Here is a tiny trained network, its code and every weight. The questions are about switching its units off for an input and a class, where a switched-off unit gives its printed mean instead of its output.

import numpy as np


def w(rows, s, z=0):
    codes = np.array(rows[::2]) - 128.0
    scale = np.full(codes.shape[1], s)
    scale[-1] = z or s
    return codes * scale


def f(y):
    return y / 2 * (1 + np.tanh(0.7978845608 * (y + 0.044715 * y**3)))


def log_softmax(a):
    a = a - a.max(-1, keepdims=True)
    return a - np.log(np.exp(a).sum(-1, keepdims=True))


def net(x, mask):
    res = np.array(x, float).reshape(1, 3) / 4 @ E
    y = f(res @ A[0][:, :-1].T + A[0][:, -1])
    res = res + np.where(mask, y, B[0][:, -1]) @ B[0][:, :-1]
    return log_softmax(res[-1] @ U[:, :-1].T + U[:, -1])


A, B = {}, {}
E = w([
[209,74,170,204,59,70,109,176,115],'x0',
[10,114,199,113,170,90,92,188,149],'x1',
[140,220,202,116,194,80,105,41,62],'x2',
],0.011)
A[0] = w([
[45,159,83,94,153,217,155,90,131,53],'N1',
[79,83,78,133,85,131,154,198,124,139],'N2',
[69,174,101,111,188,167,143,38,129,135],'N3',
[224,137,57,163,99,154,144,63,112,110],'N4',
[78,74,29,118,99,151,109,186,130,78],'N5',
[132,111,97,115,116,171,161,183,136,76],'N6',
[131,117,160,81,106,108,134,91,104,102],'N7',
[15,144,159,110,148,121,133,155,167,136],'N8',
[147,181,224,114,158,73,119,47,92,106],'N9',
[2,113,206,147,144,53,142,222,111,99],'N10',
[180,168,23,97,133,173,160,64,130,116],'N11',
[200,147,106,142,124,149,154,138,85,80],'N12',
[191,94,185,159,90,38,135,173,90,62],'N13',
[186,106,221,173,96,102,130,166,140,82],'N14',
[62,153,67,106,142,193,135,110,126,254],'N15',
[191,114,183,163,106,54,128,156,124,236],'N16',
[143,183,191,128,163,63,123,56,62,121],'N17',
[111,67,68,123,102,201,132,197,181,137],'N18',
],0.009,0.0094)
B[0] = w([
[64,187,62,119,176,4,9,102,162,194],'N1',
[134,150,150,142,156,151,178,133,156,208],'N2',
[104,141,64,120,141,60,126,122,89,218],'N3',
[166,82,229,110,120,156,61,113,141,228],'N4',
[102,211,165,188,172,84,119,135,194,197],'N5',
[110,173,156,171,182,99,97,109,174,160],'N6',
[123,120,122,149,135,114,119,147,156,134],'N7',
[196,91,152,95,130,142,75,89,123,221],'N8',
[128,152,164,194,160,128,216,125,195,228],'N9',
[220,76,212,115,111,168,48,75,133,243],'N10',
[180,86,182,96,141,137,47,90,143,217],'N11',
[125,133,167,131,170,109,52,90,167,163],'N12',
[64,170,55,105,175,7,38,89,160,196],'N13',
[89,182,51,98,163,58,46,81,136,186],'N14',
[139,81,53,108,88,127,225,159,23,254],'N15',
[129,89,37,78,122,133,232,149,2,252],'N16',
[157,164,158,180,135,153,192,178,192,231],'N17',
[149,167,154,174,153,109,224,127,144,242],'N18',
],0.017,0.012)
U = w([
[139,192,166,226,150,114,224,145,208,123],'0',
[119,148,36,97,152,58,106,100,79,100],'1',
[189,55,226,105,120,148,44,83,137,117],'2',
[146,70,83,108,70,165,246,175,12,254],'3',
[107,128,152,138,80,135,144,165,139,101],'4',
[106,137,103,161,129,187,94,131,139,101],'5',
],0.011,0.0093)

Each question gives the input, the list of numbers given to net, and the class t.
The units are the neurons (one row each of A and B). Each row of codes is followed by its name. A weight is (code - 128) times the scale printed after its matrix; where a second scale follows, it is the last column's (A, B and U).
mask holds one flag per neuron, in row order. A switched-off neuron (its flag False) gives its mean, the last column of its row in B, instead of its output. The means were averaged over made-up inputs and are rounded, as every weight is.
A unit's drop is (log p(t) with every unit on - log p(t) with that unit switched off) / (log p(t) with every unit on - log p(t) with every unit switched off).
The circuit of an input: a set's keep is (log p(t) with only the set's units on - log p(t) with every unit switched off) / (log p(t) with every unit on - log p(t) with every unit switched off). Starting from the 12 units with the biggest drops (on a tie, the unit counted first), units are removed one at a time, each time the one whose removal leaves the highest keep (on an exact tie, the one counted first), for as long as the keep stays at least 0.8.
circuit, biggest first: the units of the circuit, biggest drop first
k most important neurons: the k neurons with the biggest drops, biggest first
drop when u is switched off: that unit's drop, to one decimal
input [-6,-7,0], class 2: 2 most important neurons => (N11; N4)
input [6,-2,7], class 0: circuit, biggest first => (N9)
input [8,-8,-7], class 1: 3 most important neurons => (N16; N13; N14)
input [5,-4,2], class 1: 3 most important neurons => (N16; N10; N13)
input [0,7,7], class 0: 4 most important neurons => (N9; N17; N4; N11)
input [5,-3,5], class 0: 3 most important neurons => (N17; N9; N15)
input [4,-2,2], class 1: 3 most important neurons => (N15; N13; N14)
input [0,-4,3], class 2: 4 most important neurons => (N15; N18; N4; N11)
input [-2,2,3], class 3: 2 most important neurons => (N5; N18)
input [8,-8,-6], class 1: 4 most important neurons => (N16; N13; N14; N10)
input [3,-1,3], class 3: circuit, biggest first => (N16; N1)
input [8,-2,7], class 1: 2 most important neurons => (N13; N16)
input [2,-4,1], class 2: 2 most important neurons => (N15; N4)
input [3,6,-4], class 2: circuit, biggest first => (N10)
input [-2,-5,-1], class 2: drop when N16 is switched off => 0.3
input [4,-5,7], class 0: drop when N9 is switched off => 0.1
input [5,2,3], class 1: drop when N13 is switched off => 1.5
